Below are the code and all the weights of a small trained network. Each question names an input and a target symbol and asks about switching units off, where a switched-off unit gives its printed mean instead of its output.

import numpy as np


def w(rows, s, z=0):
    codes = np.array(rows[::2]) - 128.0
    scale = np.full(codes.shape[1], s)
    scale[-1] = z or s
    return codes * scale


def f(y):
    return y / 2 * (1 + np.tanh(0.7978845608 * (y + 0.044715 * y**3)))


def softmax(a):
    e = np.exp(a - a.max(-1, keepdims=True))
    return e / e.sum(-1, keepdims=True)


def log_softmax(a):
    a = a - a.max(-1, keepdims=True)
    return a - np.log(np.exp(a).sum(-1, keepdims=True))


def net(x, mask):
    ids = ['ΓΞΠΣΨβε'.index(c) for c in x.split()]
    T = len(ids)
    res = E[ids] + P[:T]
    q, k, v = (res @ M[0].T for M in (Q, K, V))
    z = softmax(np.where(np.tri(T) > 0, q @ k.T / 2**0.5, -1e9)) @ v
    res = res + np.where(mask[0], z, O[0][:, -1]) @ O[0][:, :-1]
    y = f(res @ A[0][:, :-1].T + A[0][:, -1])
    res = res + np.where(mask[1:17], y, B[0][:, -1]) @ B[0][:, :-1]
    return log_softmax(res[-1] @ U[:, :-1].T + U[:, -1])


Q, K, V, O, A, B = {}, {}, {}, {}, {}, {}
E = w([
[102,104,118],'Γ',
[50,116,63],'Ξ',
[156,149,130],'Π',
[124,7,2],'Σ',
[142,119,147],'Ψ',
[116,157,87],'β',
[136,112,143],'ε',
],0.022)
P = w([
[101,134,150],'0',
[193,55,115],'1',
[70,168,153],'2',
[184,87,123],'3',
[58,168,168],'4',
[187,106,114],'5',
[51,161,185],'6',
[210,132,103],'7',
[43,150,198],'8',
[231,153,100],'9',
[44,150,208],'10',
[249,170,108],'11',
],0.011)
Q[0] = w([
[2,201,187],'head 1',
[189,75,176],'head 1',
],0.0057)
K[0] = w([
[39,1,20],'head 1',
[194,74,249],'head 1',
],0.0056)
V[0] = w([
[46,181,136],'head 1',
[80,2,75],'head 1',
],0.0098)
O[0] = w([
[96,246,132,152],'head 1',
[143,103,221,253],'head 1',
],0.012,0.0067)
A[0] = w([
[207,128,145,53],'neuron 1',
[118,126,169,69],'neuron 2',
[184,91,92,32],'neuron 3',
[162,117,146,200],'neuron 4',
[137,137,143,3],'neuron 5',
[26,143,94,105],'neuron 6',
[203,79,79,1],'neuron 7',
[61,79,124,63],'neuron 8',
[143,165,157,71],'neuron 9',
[150,169,102,179],'neuron 10',
[96,52,78,26],'neuron 11',
[78,176,250,72],'neuron 12',
[135,51,56,144],'neuron 13',
[100,209,138,135],'neuron 14',
[116,128,197,241],'neuron 15',
[142,168,151,68],'neuron 16',
],0.013,0.008)
B[0] = w([
[121,76,251,133],'neuron 1',
[61,213,109,145],'neuron 2',
[44,65,109,139],'neuron 3',
[182,138,107,171],'neuron 4',
[52,200,244,116],'neuron 5',
[219,62,165,175],'neuron 6',
[26,55,91,146],'neuron 7',
[137,239,168,145],'neuron 8',
[149,224,238,129],'neuron 9',
[2,159,79,169],'neuron 10',
[168,223,197,144],'neuron 11',
[152,205,172,245],'neuron 12',
[215,162,185,177],'neuron 13',
[52,101,175,187],'neuron 14',
[156,153,57,238],'neuron 15',
[164,217,171,127],'neuron 16',
],0.0086,0.012)
U = w([
[171,93,99,217],'Γ',
[134,106,86,213],'Ξ',
[11,70,129,237],'Π',
[54,164,58,93],'Σ',
[96,112,151,61],'Ψ',
[183,141,161,1],'β',
[69,161,190,79],'ε',
],0.012,0.0087)

Each question gives the input, a string of symbols that net reads in full, and the target symbol t.
The units are the heads (2 rows each of Q, K, V and O) and the neurons (one row each of A and B). Each row of codes is followed by its name. A weight is (code - 128) times the scale printed after its matrix; where a second scale follows, it is the last column's (O, A, B and U).
mask holds one flag per unit, heads first, then neurons. A switched-off unit (its flag False) gives its mean, the last column of its rows in O or B, instead of its output. The means were averaged over made-up inputs and are rounded, as every weight is.
A unit's drop is (log p(t) with every unit on - log p(t) with that unit switched off) / (log p(t) with every unit on - log p(t) with every unit switched off).
The circuit of an input: a set's keep is (log p(t) with only the set's units on - log p(t) with every unit switched off) / (log p(t) with every unit on - log p(t) with every unit switched off). Starting from the 12 units with the biggest drops (on a tie, the unit counted first), units are removed one at a time, each time the one whose removal leaves the highest keep (on an exact tie, the one counted first), for as long as the keep stays at least 0.8.
circuit, biggest first: the units of the circuit, biggest drop first
most important unit: the unit with the biggest drop
k most important neurons: the k neurons with the biggest drops, biggest first
drop of u: that unit's drop, to one decimal
input Σ β Ψ, target β: 3 most important neurons -> neuron 15; neuron 12; neuron 4
input β Ψ Π, target Σ: circuit, biggest first -> head 1; neuron 13
input β β β Ξ, target Γ: most important unit -> neuron 6
input β Ξ ε β Σ β β β β β ε, target β: 2 most important neurons -> neuron 15; neuron 10
input Ξ β β ε Π Ξ β Ξ Ψ Ξ Π Ψ, target Ξ: circuit, biggest first -> head 1; neuron 12
input Π ε Ξ β ε Ξ ε Σ ε, target β: circuit, biggest first -> head 1; neuron 15; neuron 12
input Σ ε Π, target β: circuit, biggest first -> head 1; neuron 12; neuron 4
input Γ β ε β Γ Ξ, target Γ: circuit, biggest first -> neuron 6; neuron 14; neuron 10
input Γ β β Ξ β Γ Ξ Π β Ξ, target Π: circuit, biggest first -> neuron 15; neuron 12
input Ψ Σ Ξ, target ε: 4 most important neurons -> neuron 2; neuron 8; neuron 12; neuron 6
input Π Ξ β β β β Ξ Ξ ε Π β Π, target Π: 2 most important neurons -> neuron 10; neuron 15
input Π β β Σ Ψ Σ β Π Π β Γ, target β: 2 most important neurons -> neuron 15; neuron 4
input Ξ Π ε β Π Ψ Σ, target β: drop of neuron 13 -> 0.4
input Γ Ξ β ε Ξ Σ Σ β β, target β: drop of neuron 2 -> -0.2
input β β Π β β Σ Π β Γ, target β: drop of neuron 10 -> 0.2
input Γ Ξ Π β Π ε β Π Ψ β ε β, target Σ: drop of head 1 -> 0.5
